Below are the code and all the weights of a small trained network. Each question names an input and a class and asks about switching units off, where a switched-off unit gives its printed mean instead of its output.

import numpy as np


def w(rows, s, z=0):
    codes = np.array(rows[::2]) - 128.0
    scale = np.full(codes.shape[1], s)
    scale[-1] = z or s
    return codes * scale


def f(y):
    return y / 2 * (1 + np.tanh(0.7978845608 * (y + 0.044715 * y**3)))


def log_softmax(a):
    a = a - a.max(-1, keepdims=True)
    return a - np.log(np.exp(a).sum(-1, keepdims=True))


def net(x, mask):
    res = np.array(x, float).reshape(1, 5) / 4 @ E
    y = f(res @ A[0][:, :-1].T + A[0][:, -1])
    res = res + np.where(mask, y, B[0][:, -1]) @ B[0][:, :-1]
    return log_softmax(res[-1] @ U[:, :-1].T + U[:, -1])


A, B = {}, {}
E = w([
[223,223,81,1,147,194,89],'x0',
[133,115,110,145,131,215,229],'x1',
[42,64,96,61,72,146,186],'x2',
[63,168,93,110,63,149,91],'x3',
[192,51,3,150,72,169,127],'x4',
],0.0072)
A[0] = w([
[29,43,139,195,43,121,190,222],'neuron 1',
[122,61,174,214,150,62,118,200],'neuron 2',
[69,101,107,120,28,173,161,159],'neuron 3',
[146,209,198,95,149,102,63,204],'neuron 4',
[151,122,120,245,141,142,159,253],'neuron 5',
[90,34,139,193,120,98,135,188],'neuron 6',
[105,63,134,201,131,51,154,178],'neuron 7',
[158,166,212,66,249,180,196,193],'neuron 8',
[110,38,122,219,125,101,137,199],'neuron 9',
[124,71,131,228,136,73,138,174],'neuron 10',
[179,103,49,90,97,169,108,203],'neuron 11',
[104,138,233,148,199,141,226,243],'neuron 12',
[164,129,59,27,95,134,139,189],'neuron 13',
[126,217,215,121,157,71,2,224],'neuron 14',
[161,120,27,78,81,173,120,211],'neuron 15',
[75,91,78,107,86,149,145,204],'neuron 16',
[158,200,181,95,140,80,59,223],'neuron 17',
[192,150,39,96,104,199,84,233],'neuron 18',
[214,137,86,193,144,177,157,179],'neuron 19',
],0.0071,0.0031)
B[0] = w([
[128,199,201,107,48,81,141,254],'neuron 1',
[112,63,157,194,118,41,68,225],'neuron 2',
[101,218,146,47,59,134,137,185],'neuron 3',
[105,142,69,142,199,72,109,207],'neuron 4',
[186,175,190,230,136,68,137,203],'neuron 5',
[153,104,186,159,44,98,67,213],'neuron 6',
[150,76,172,173,68,39,89,214],'neuron 7',
[120,57,146,138,207,138,249,204],'neuron 8',
[164,112,142,183,46,95,105,218],'neuron 9',
[134,82,154,237,76,79,95,210],'neuron 10',
[161,127,90,103,102,221,56,192],'neuron 11',
[103,96,187,107,147,81,198,218],'neuron 12',
[79,17,29,74,110,201,120,189],'neuron 13',
[49,200,68,139,216,37,33,243],'neuron 14',
[158,107,26,52,70,254,83,201],'neuron 15',
[68,198,169,38,42,145,117,179],'neuron 16',
[86,164,64,107,210,91,91,209],'neuron 17',
[176,116,11,128,147,224,79,217],'neuron 18',
[177,168,98,208,164,192,153,188],'neuron 19',
],0.0055,0.0085)
U = w([
[142,86,179,219,89,65,106,57],'0',
[129,83,177,113,182,129,222,140],'1',
[124,83,70,68,114,185,99,144],'2',
[108,204,188,77,73,112,144,83],'3',
[80,180,106,152,254,59,89,254],'4',
[194,169,113,207,154,191,141,74],'5',
],0.0083,0.00088)

Each question gives the input, the list of numbers given to net, and the class t.
The units are the neurons (one row each of A and B). Each row of codes is followed by its name. A weight is (code - 128) times the scale printed after its matrix; where a second scale follows, it is the last column's (A, B and U).
mask holds one flag per neuron, in row order. A switched-off neuron (its flag False) gives its mean, the last column of its row in B, instead of its output. The means were averaged over made-up inputs and are rounded, as every weight is.
A unit's drop is (log p(t) with every unit on - log p(t) with that unit switched off) / (log p(t) with every unit on - log p(t) with every unit switched off).
The circuit of an input: a set's keep is (log p(t) with only the set's units on - log p(t) with every unit switched off) / (log p(t) with every unit on - log p(t) with every unit switched off). Starting from the 12 units with the biggest drops (on a tie, the unit counted first), units are removed one at a time, each time the one whose removal leaves the highest keep (on an exact tie, the one counted first), for as long as the keep stays at least 0.8.
circuit, biggest first: the units of the circuit, biggest drop first
top k neurons: the k neurons with the biggest drops, biggest first
drop when u is switched off: that unit's drop, to one decimal
input [-1,-8,-4,-5,1], class 4: top neuron => [neuron 14]
input [8,-8,6,4,-2], class 2: top 2 neurons => [neuron 13; neuron 15]
input [8,4,-7,-3,8], class 2: top 2 neurons => [neuron 13; neuron 15]
input [0,7,-3,-4,-6], class 1: circuit, biggest first => [neuron 8; neuron 12]
input [-3,-4,-5,-3,-3], class 4: top 2 neurons => [neuron 14; neuron 17]
input [-7,7,1,8,1], class 3: top 2 neurons => [neuron 3; neuron 1]
input [1,0,7,-4,-8], class 1: top 2 neurons => [neuron 8; neuron 12]
input [-5,7,6,1,1], class 3: drop when neuron 1 is switched off => 0.2
input [7,-8,-1,-5,3], class 2: drop when neuron 14 is switched off => -0.2
input [-1,-7,-2,-8,-1], class 4: drop when neuron 14 is switched off => 0.3
input [-5,5,1,7,2], class 3: drop when neuron 16 is switched off => 0.2
